Here is a tiny trained network, its code and every weight. The questions are about switching its units off for an input and a target symbol, where a switched-off unit gives its printed mean instead of its output.

import numpy as np


def w(rows, s, z=0):
    codes = np.array(rows[::2]) - 128.0
    scale = np.full(codes.shape[1], s)
    scale[-1] = z or s
    return codes * scale


def softmax(a):
    e = np.exp(a - a.max(-1, keepdims=True))
    return e / e.sum(-1, keepdims=True)


def log_softmax(a):
    a = a - a.max(-1, keepdims=True)
    return a - np.log(np.exp(a).sum(-1, keepdims=True))


def net(x, mask):
    ids = ['ΓΔΠΣΦΨαβζηθλμξτω'.index(c) for c in x.split()]
    T = len(ids)
    res = E[ids] + P[:T]
    u = 0
    for l in range(3):
        r = res
        for j in range(3):
            rows = slice(3 * j, 3 * j + 3)
            q, k, v = (r @ M[l][rows].T for M in (Q, K, V))
            z = softmax(np.where(np.tri(T) > 0, q @ k.T / 3**0.5, -1e9)) @ v
            o = O[l][rows]
            res = res + np.where(mask[u + j], z, o[:, -1]) @ o[:, :-1]
        u += 3
    return log_softmax(res[-1] @ U[:, :-1].T + U[:, -1])


Q, K, V, O = {}, {}, {}, {}
E = w([
[116,113,123],'Γ',
[111,190,154],'Δ',
[155,50,79],'Π',
[106,120,129],'Σ',
[112,109,127],'Φ',
[195,131,71],'Ψ',
[60,127,83],'α',
[114,115,158],'β',
[107,117,149],'ζ',
[88,75,103],'η',
[148,80,140],'θ',
[13,113,184],'λ',
[130,119,139],'μ',
[96,124,249],'ξ',
[101,135,154],'τ',
[254,124,199],'ω',
],0.011)
P = w([
[141,154,97],'0',
[125,17,149],'1',
[122,18,154],'2',
[134,42,164],'3',
[129,42,179],'4',
[130,47,194],'5',
[137,67,209],'6',
[130,80,230],'7',
[137,116,253],'8',
[137,101,252],'9',
[156,96,247],'10',
],0.0066)
Q[0] = w([
[168,67,104],'L0H1',
[112,150,93],'L0H1',
[207,229,56],'L0H1',
[144,141,63],'L0H2',
[143,59,144],'L0H2',
[144,127,55],'L0H2',
[99,245,106],'L0H3',
[152,137,195],'L0H3',
[67,176,113],'L0H3',
],0.013)
K[0] = w([
[43,93,178],'L0H1',
[189,37,108],'L0H1',
[98,13,37],'L0H1',
[81,124,21],'L0H2',
[145,219,170],'L0H2',
[72,154,33],'L0H2',
[108,30,2],'L0H3',
[204,93,122],'L0H3',
[103,82,85],'L0H3',
],0.0084)
V[0] = w([
[45,167,152],'L0H1',
[18,111,210],'L0H1',
[67,138,26],'L0H1',
[140,159,254],'L0H2',
[128,177,30],'L0H2',
[126,221,45],'L0H2',
[228,69,126],'L0H3',
[41,130,13],'L0H3',
[172,15,110],'L0H3',
],0.0093)
O[0] = w([
[20,115,191,136],'L0H1',
[2,105,122,216],'L0H1',
[164,79,240,47],'L0H1',
[79,189,35,207],'L0H2',
[152,135,221,19],'L0H2',
[147,167,241,2],'L0H2',
[204,114,42,168],'L0H3',
[129,80,208,33],'L0H3',
[163,59,50,185],'L0H3',
],0.0075)
Q[1] = w([
[105,114,90],'L1H1',
[132,198,47],'L1H1',
[237,254,165],'L1H1',
[129,81,148],'L1H2',
[130,192,101],'L1H2',
[97,190,134],'L1H2',
[98,46,182],'L1H3',
[59,43,135],'L1H3',
[105,18,137],'L1H3',
],0.0066)
K[1] = w([
[154,181,179],'L1H1',
[212,148,140],'L1H1',
[173,78,3],'L1H1',
[146,183,160],'L1H2',
[100,96,79],'L1H2',
[106,120,125],'L1H2',
[156,46,67],'L1H3',
[208,50,130],'L1H3',
[162,111,88],'L1H3',
],0.0077)
V[1] = w([
[84,208,98],'L1H1',
[103,69,37],'L1H1',
[78,2,155],'L1H1',
[80,57,14],'L1H2',
[35,122,121],'L1H2',
[87,134,193],'L1H2',
[59,188,160],'L1H3',
[133,4,84],'L1H3',
[103,154,191],'L1H3',
],0.0066)
O[1] = w([
[88,30,190,120],'L1H1',
[49,192,181,159],'L1H1',
[203,254,215,149],'L1H1',
[159,172,240,254],'L1H2',
[216,104,157,162],'L1H2',
[198,80,53,86],'L1H2',
[173,26,132,93],'L1H3',
[153,252,191,198],'L1H3',
[152,102,98,84],'L1H3',
],0.0056,0.016)
Q[2] = w([
[81,125,135],'L2H1',
[169,148,150],'L2H1',
[151,184,127],'L2H1',
[137,99,191],'L2H2',
[213,76,144],'L2H2',
[158,164,63],'L2H2',
[158,61,107],'L2H3',
[198,31,254],'L2H3',
[91,76,126],'L2H3',
],0.0093)
K[2] = w([
[200,198,120],'L2H1',
[66,106,108],'L2H1',
[77,185,124],'L2H1',
[80,86,204],'L2H2',
[149,81,140],'L2H2',
[158,147,84],'L2H2',
[105,224,192],'L2H3',
[142,254,91],'L2H3',
[83,162,148],'L2H3',
],0.01)
V[2] = w([
[199,110,141],'L2H1',
[155,149,42],'L2H1',
[34,100,126],'L2H1',
[104,73,25],'L2H2',
[253,153,42],'L2H2',
[57,55,252],'L2H2',
[137,38,145],'L2H3',
[183,39,100],'L2H3',
[56,237,147],'L2H3',
],0.0061)
O[2] = w([
[187,169,176,31],'L2H1',
[162,85,125,146],'L2H1',
[20,102,118,171],'L2H1',
[92,69,134,100],'L2H2',
[206,57,118,110],'L2H2',
[70,174,163,2],'L2H2',
[93,81,174,62],'L2H3',
[83,3,165,49],'L2H3',
[139,232,87,222],'L2H3',
],0.0064,0.0052)
U = w([
[52,127,26,138],'Γ',
[134,123,116,3],'Δ',
[138,158,137,79],'Π',
[205,90,165,188],'Σ',
[194,155,176,113],'Φ',
[166,198,105,82],'Ψ',
[123,135,142,255],'α',
[155,143,232,220],'β',
[148,120,142,146],'ζ',
[150,104,2,99],'η',
[144,128,141,73],'θ',
[136,130,135,131],'λ',
[54,145,174,109],'μ',
[133,117,147,181],'ξ',
[99,59,103,32],'τ',
[144,128,135,123],'ω',
],0.0055,0.0041)

Each question gives the input, a string of symbols that net reads in full, and the target symbol t.
The units are the heads (3 rows each of Q, K, V and O). Each row of codes is followed by its name. A weight is (code - 128) times the scale printed after its matrix; where a second scale follows, it is the last column's (O and U).
mask holds one flag per head, layer by layer. A switched-off head (its flag False) gives its mean, the last column of its rows in O, instead of its output. The means were averaged over made-up inputs and are rounded, as every weight is.
A unit's drop is (log p(t) with every unit on - log p(t) with that unit switched off) / (log p(t) with every unit on - log p(t) with every unit switched off).
The circuit of an input: a set's keep is (log p(t) with only the set's units on - log p(t) with every unit switched off) / (log p(t) with every unit on - log p(t) with every unit switched off). Starting from all 9 units, units are removed one at a time, each time the one whose removal leaves the highest keep (on an exact tie, the one counted first), for as long as the keep stays at least 0.8.
circuit, biggest first: the units of the circuit, biggest drop first
most important unit: the unit with the biggest drop
which heads matter: for each layer, one digit per head in row order, 1 if its drop is at least 0.15 and else 0, layers parted by /
drop when u is switched off: that unit's drop, to one decimal
input ξ Π Σ Φ, target μ: circuit, biggest first	(L1H1, L2H2, L0H1, L0H3)
input Π η Π Π Γ α τ ξ α ξ θ, target Γ: which heads matter	110 / 000 / 100
input ξ α η Π λ, target μ: circuit, biggest first	(L1H1, L2H2, L0H1)
input ω θ Γ ξ Φ, target Γ: circuit, biggest first	(L1H1, L0H1, L0H2, L0H3)
input Π Δ α Γ λ θ Π Π, target Ψ: circuit, biggest first	(L2H3, L1H3, L0H3, L1H1)
input Δ ξ α, target τ: which heads matter	011 / 111 / 001
input ξ Π ξ ξ, target Γ: which heads matter	011 / 000 / 100
input ξ β ω Π Π ξ, target μ: which heads matter	100 / 111 / 010
input Ψ ω ξ β ω ω ξ ξ Π ω Γ, target η: most important unit	L0H2
input ω ξ ω η ξ Π ξ ξ β Ψ, target Γ: circuit, biggest first	(L1H1, L0H1, L0H2)
input Π ω ξ α Π ξ Σ ξ, target Ψ: which heads matter	001 / 111 / 001
input Π Π ξ Π ω λ Π η, target Ψ: circuit, biggest first	(L1H3, L1H2, L0H3, L2H3)
input ω ξ Π ω Π ξ Π Π η, target Γ: circuit, biggest first	(L1H1, L0H1, L0H2)
input Π Π Π α Γ Γ α Π Δ Π θ, target Ψ: circuit, biggest first	(L1H3, L1H1, L2H3, L0H3)
input Π Π Π Φ, target Ψ: most important unit	L1H3
input ξ Π ξ ξ Γ Φ λ, target μ: which heads matter	100 / 110 / 010
input Π Π ξ τ Ψ α ζ Π β, target Ψ: circuit, biggest first	(L1H3, L1H1, L2H3, L0H3)
input Π ζ Π ζ α Π ω Σ, target Ψ: circuit, biggest first	(L1H3, L2H3, L1H1, L0H3)
input Π Π Π λ Δ, target Ψ: which heads matter	001 / 101 / 011
input Π τ Π α μ, target Ψ: most important unit	L1H3
input ξ Π Φ β ξ Δ λ ξ Π ξ ξ, target μ: which heads matter	100 / 110 / 010
input Π α λ Φ θ ω ξ ω, target η: which heads matter	111 / 000 / 010
input Φ α α Σ Φ Π β Π α ω Π, target η: which heads matter	111 / 010 / 010
input ω ξ ξ Π, target Γ: drop when L0H2 is switched off	0.2
input ω Δ Π Σ Π ξ ζ Γ, target Γ: drop when L1H3 is switched off	0.1
input ξ Π Π Π, target μ: drop when L1H1 is switched off	0.6
input ξ α Ψ η τ, target μ: most important unit	L1H1
input α Σ Π λ Δ ω ξ ξ Π ω, target η: drop when L1H3 is switched off	0.1
